Below is a small trained network, with its code and all its weights. Each question gives an input and a target symbol and asks what happens when units are switched off, that is, made to give their printed mean instead of their output.

import numpy as np


def w(rows, s, z=0):
    codes = np.array(rows[::2]) - 128.0
    scale = np.full(codes.shape[1], s)
    scale[-1] = z or s
    return codes * scale


def norm(h):
    return h / np.sqrt((h * h).mean(-1, keepdims=True) + 1e-5)


def f(y):
    return y / 2 * (1 + np.tanh(0.7978845608 * (y + 0.044715 * y**3)))


def softmax(a):
    e = np.exp(a - a.max(-1, keepdims=True))
    return e / e.sum(-1, keepdims=True)


def log_softmax(a):
    a = a - a.max(-1, keepdims=True)
    return a - np.log(np.exp(a).sum(-1, keepdims=True))


def net(x, mask):
    ids = ['ΓΠΣαβδεζηθλτφω'.index(c) for c in x.split()]
    T = len(ids)
    res = E[ids] + P[:T]
    u = 0
    for l in range(3):
        q, k, v = (norm(res) @ M[l].T for M in (Q, K, V))
        z = softmax(np.where(np.tri(T) > 0, q @ k.T / 2**0.5, -1e9)) @ v
        res = res + np.where(mask[u], z, O[l][:, -1]) @ O[l][:, :-1]
        u += 1
        y = f(norm(res) @ A[l][:, :-1].T + A[l][:, -1])
        res = res + np.where(mask[u : u + 12], y, B[l][:, -1]) @ B[l][:, :-1]
        u += 12
    return log_softmax(norm(res)[-1] @ U[:, :-1].T + U[:, -1])


Q, K, V, O, A, B = {}, {}, {}, {}, {}, {}
E = w([
[131,110,96,119,127,84,168],'Γ',
[134,101,89,123,105,104,141],'Π',
[141,100,87,128,109,99,161],'Σ',
[148,106,80,123,101,100,133],'α',
[145,121,162,124,212,156,88],'β',
[141,108,90,127,117,92,171],'δ',
[125,101,90,124,111,109,165],'ε',
[145,110,145,108,154,194,82],'ζ',
[169,75,185,89,113,136,89],'η',
[137,88,185,85,137,164,113],'θ',
[168,154,63,108,99,90,120],'λ',
[172,130,166,64,130,188,184],'τ',
[99,122,64,91,93,127,138],'φ',
[80,59,126,73,154,158,250],'ω',
],0.017)
P = w([
[101,148,223,249,140,178,115],'0',
[151,126,170,203,69,176,153],'1',
[151,121,155,187,70,168,157],'2',
[146,122,149,169,75,164,149],'3',
[157,89,151,142,67,134,145],'4',
[156,85,143,128,78,127,145],'5',
[150,84,134,113,88,124,138],'6',
[145,87,127,101,100,120,127],'7',
[135,92,123,88,117,112,127],'8',
[129,92,119,73,129,108,118],'9',
[120,100,112,59,146,105,113],'10',
[107,120,111,46,171,99,108],'11',
[98,123,108,31,182,93,104],'12',
[88,143,105,13,201,95,93],'13',
],0.014)
Q[0] = w([
[167,63,74,122,112,115,132],'L0H1',
[77,189,110,247,42,105,156],'L0H1',
],0.012)
K[0] = w([
[179,101,127,135,43,147,161],'L0H1',
[81,155,199,251,100,123,127],'L0H1',
],0.014)
V[0] = w([
[254,177,91,131,157,97,92],'L0H1',
[207,14,123,220,189,112,109],'L0H1',
],0.0063)
O[0] = w([
[120,223,189,87,50,151,166,9],'L0H1',
[1,187,198,128,112,98,81,142],'L0H1',
],0.0079,0.0014)
A[0] = w([
[112,152,161,159,178,130,57,200],'L0N1',
[118,132,78,143,181,112,135,45],'L0N2',
[120,164,102,198,108,124,139,83],'L0N3',
[97,133,142,113,92,128,137,113],'L0N4',
[184,106,116,133,109,157,134,98],'L0N5',
[151,115,166,92,159,162,118,74],'L0N6',
[161,90,70,170,116,107,168,204],'L0N7',
[128,152,121,88,170,120,105,35],'L0N8',
[152,132,172,130,173,17,163,127],'L0N9',
[147,113,131,166,148,8,120,3],'L0N10',
[115,118,107,69,120,51,156,137],'L0N11',
[186,197,92,162,130,87,131,168],'L0N12',
],0.011,0.0036)
B[0] = w([
[182,109,93,107,60,162,133,160],'L0N1',
[127,137,117,100,87,130,53,123],'L0N2',
[113,254,130,124,197,118,134,133],'L0N3',
[135,169,85,173,93,164,102,143],'L0N4',
[150,213,172,129,181,138,135,182],'L0N5',
[140,75,172,108,116,175,126,199],'L0N6',
[93,182,64,159,91,204,82,227],'L0N7',
[116,100,142,125,29,133,104,139],'L0N8',
[145,182,127,144,113,185,67,143],'L0N9',
[181,86,175,124,117,95,90,135],'L0N10',
[127,125,88,134,37,120,141,254],'L0N11',
[73,59,133,161,109,170,136,127],'L0N12',
],0.0079,0.006)
Q[1] = w([
[131,248,45,234,229,44,209],'L1H1',
[2,236,89,213,149,44,52],'L1H1',
],0.0092)
K[1] = w([
[115,113,150,254,119,133,130],'L1H1',
[176,122,192,246,107,146,117],'L1H1',
],0.0093)
V[1] = w([
[78,86,44,107,82,102,145],'L1H1',
[135,131,128,149,173,125,255],'L1H1',
],0.0095)
O[1] = w([
[116,101,227,221,48,211,124,66],'L1H1',
[60,154,195,6,69,192,54,254],'L1H1',
],0.011,0.001)
A[1] = w([
[183,102,234,142,140,110,90,106],'L1N1',
[133,36,119,122,202,101,211,4],'L1N2',
[184,112,136,59,199,129,125,3],'L1N3',
[125,116,148,164,64,125,181,77],'L1N4',
[118,197,158,190,82,78,131,144],'L1N5',
[189,142,187,113,181,173,207,128],'L1N6',
[120,34,87,125,82,119,127,17],'L1N7',
[165,116,74,163,120,109,1,141],'L1N8',
[92,203,138,55,194,114,98,70],'L1N9',
[14,98,134,172,116,73,93,186],'L1N10',
[116,164,205,127,125,121,72,63],'L1N11',
[129,183,112,77,65,92,242,96],'L1N12',
],0.0095,0.0038)
B[1] = w([
[119,117,175,196,152,23,180,188],'L1N1',
[15,99,94,126,102,156,67,136],'L1N2',
[191,97,124,84,85,83,64,214],'L1N3',
[152,182,134,51,149,129,83,171],'L1N4',
[156,155,136,39,37,121,52,154],'L1N5',
[147,169,78,232,137,52,10,253],'L1N6',
[104,112,11,103,1,152,141,203],'L1N7',
[43,122,55,118,148,164,195,236],'L1N8',
[121,82,118,8,167,95,155,190],'L1N9',
[141,184,109,205,217,93,6,166],'L1N10',
[21,150,153,140,111,222,139,120],'L1N11',
[247,189,140,142,94,123,79,233],'L1N12',
],0.007,0.0042)
Q[2] = w([
[3,218,140,147,201,34,142],'L2H1',
[127,146,184,78,164,71,142],'L2H1',
],0.012)
K[2] = w([
[120,180,144,195,251,128,48],'L2H1',
[205,254,116,174,206,145,121],'L2H1',
],0.0089)
V[2] = w([
[252,216,57,132,100,140,192],'L2H1',
[175,149,121,140,217,254,50],'L2H1',
],0.0058)
O[2] = w([
[165,76,85,100,240,188,79,250],'L2H1',
[127,14,165,69,1,225,151,142],'L2H1',
],0.0084,0.0023)
A[2] = w([
[99,153,169,133,37,178,167,51],'L2N1',
[161,110,173,170,167,139,74,190],'L2N2',
[121,96,157,103,109,75,97,100],'L2N3',
[58,148,103,110,98,93,142,97],'L2N4',
[175,188,111,109,140,148,183,195],'L2N5',
[154,147,130,66,95,137,100,91],'L2N6',
[85,117,80,92,138,101,134,147],'L2N7',
[25,153,251,102,134,222,135,38],'L2N8',
[174,180,199,104,156,181,79,2],'L2N9',
[125,71,174,123,165,181,112,132],'L2N10',
[81,151,116,191,150,109,128,117],'L2N11',
[116,106,126,182,87,187,93,93],'L2N12',
],0.015,0.0041)
B[2] = w([
[96,82,140,74,128,65,135,219],'L2N1',
[127,206,151,150,119,147,195,203],'L2N2',
[174,129,105,114,133,148,98,159],'L2N3',
[140,158,171,178,135,151,111,182],'L2N4',
[131,74,178,108,112,141,147,191],'L2N5',
[171,133,111,92,143,135,142,254],'L2N6',
[90,144,156,153,95,138,145,210],'L2N7',
[51,110,142,35,4,38,97,220],'L2N8',
[76,61,149,156,139,109,113,202],'L2N9',
[126,109,202,129,108,118,131,205],'L2N10',
[163,64,163,84,102,129,103,142],'L2N11',
[101,119,121,100,192,141,103,224],'L2N12',
],0.015,0.0071)
U = w([
[96,140,72,131,191,55,150,208],'Γ',
[153,101,142,187,98,119,5,93],'Π',
[127,208,155,137,127,111,22,76],'Σ',
[191,216,105,145,175,61,67,167],'α',
[131,118,85,119,132,93,240,145],'β',
[102,216,116,104,172,83,101,165],'δ',
[89,163,150,140,142,164,38,101],'ε',
[157,64,105,145,72,149,230,72],'ζ',
[167,68,103,176,117,47,165,126],'η',
[151,150,197,183,94,173,158,253],'θ',
[218,89,137,49,143,151,132,103],'λ',
[99,204,122,65,104,213,191,84],'τ',
[82,44,86,132,150,207,131,92],'φ',
[56,100,182,85,72,78,139,108],'ω',
],0.014,0.0055)

Each question gives the input, a string of symbols that net reads in full, and the target symbol t.
The units are the heads (2 rows each of Q, K, V and O) and the neurons (one row each of A and B). Each row of codes is followed by its name. A weight is (code - 128) times the scale printed after its matrix; where a second scale follows, it is the last column's (O, A, B and U).
mask holds one flag per unit, layer by layer, with each layer's heads first. A switched-off unit (its flag False) gives its mean, the last column of its rows in O or B, instead of its output. The means were averaged over made-up inputs and are rounded, as every weight is.
A unit's drop is (log p(t) with every unit on - log p(t) with that unit switched off) / (log p(t) with every unit on - log p(t) with every unit switched off).
The circuit of an input: a set's keep is (log p(t) with only the set's units on - log p(t) with every unit switched off) / (log p(t) with every unit on - log p(t) with every unit switched off). Starting from the 12 units with the biggest drops (on a tie, the unit counted first), units are removed one at a time, each time the one whose removal leaves the highest keep (on an exact tie, the one counted first), for as long as the keep stays at least 0.8.
circuit, biggest first: the units of the circuit, biggest drop first
unit that matters most: the unit with the biggest drop
top k neurons: the k neurons with the biggest drops, biggest first
top k neurons in layer l: the k neurons of layer l with the biggest drops, biggest first
input ω Π α τ τ α λ τ Γ ε, target λ: circuit, biggest first : [L2N8]
input η ζ τ Π, target η: circuit, biggest first : [L1H1; L0H1; L2N8]
input ε ζ Γ λ η τ ζ α φ η ζ, target θ: circuit, biggest first : [L1H1; L2N2]
input ε ω τ φ λ φ Γ α λ, target φ: circuit, biggest first : [L0N12; L1H1; L2N12]
input τ ζ λ ζ, target α: top 2 neurons : [L1N6; L0N7]
input τ φ λ, target τ: top 3 neurons : [L0N7; L0N3; L0N5]
input θ λ ε λ α φ τ α Γ τ ζ θ, target λ: circuit, biggest first : [L2N8; L2N3]
input β φ Γ, target β: top 3 neurons in layer 0 : [L0N7; L0N1; L0N3]
input Σ τ λ Π, target Σ: circuit, biggest first : [L0H1; L1N10]
input θ α Γ, target θ: top 3 neurons : [L0N7; L0N3; L1N6]
input Π β Π λ, target Π: top 4 neurons in layer 0 : [L0N5; L0N12; L0N1; L0N3]
input Σ η λ, target Σ: circuit, biggest first : [L0H1; L0N3; L2N8]
input ζ φ λ α β φ φ Σ δ φ, target φ: circuit, biggest first : [L1H1; L2N12]
input α ζ τ δ, target α: top 3 neurons in layer 0 : [L0N1; L0N5; L0N6]
input φ Σ η ζ, target η: circuit, biggest first : [L1H1]
input η α δ Σ τ η φ δ ζ τ θ φ θ, target θ: circuit, biggest first : [L1H1; L2N2]
input ζ τ ζ φ τ θ, target θ: top 2 neurons in layer 0 : [L0N3; L0N6]
input η τ δ φ, target η: top 3 neurons : [L0N1; L2N11; L2N5]
input φ η τ λ λ ζ α ζ, target φ: top 3 neurons : [L1N2; L1N12; L0N5]
input θ φ φ τ η β λ φ τ τ τ α ε, target τ: unit that matters most : L0H1
input λ τ τ ω ε ζ τ τ τ α τ ω β λ, target τ: top 3 neurons in layer 2 : [L2N8; L2N9; L2N4]
input ζ δ λ, target ζ: top 2 neurons : [L0N3; L0N7]
input λ β δ, target λ: top 2 neurons : [L2N5; L1N12]
input φ δ ζ τ ω θ φ τ, target θ: top 2 neurons in layer 1 : [L1N6; L1N1]
input η Σ φ ω Σ λ α β, target α: top 2 neurons : [L0N11; L1N6]
input φ λ η λ φ, target λ: top 2 neurons in layer 2 : [L2N5; L2N2]
input β ω ε, target β: unit that matters most : L1H1
input τ τ Π α η, target η: top 2 neurons : [L1N1; L0N3]
input Γ β ε, target Γ: top 2 neurons : [L0N1; L0N9]
input θ ω λ θ β β Σ Γ ζ, target φ: top 2 neurons in layer 0 : [L0N1; L0N5]
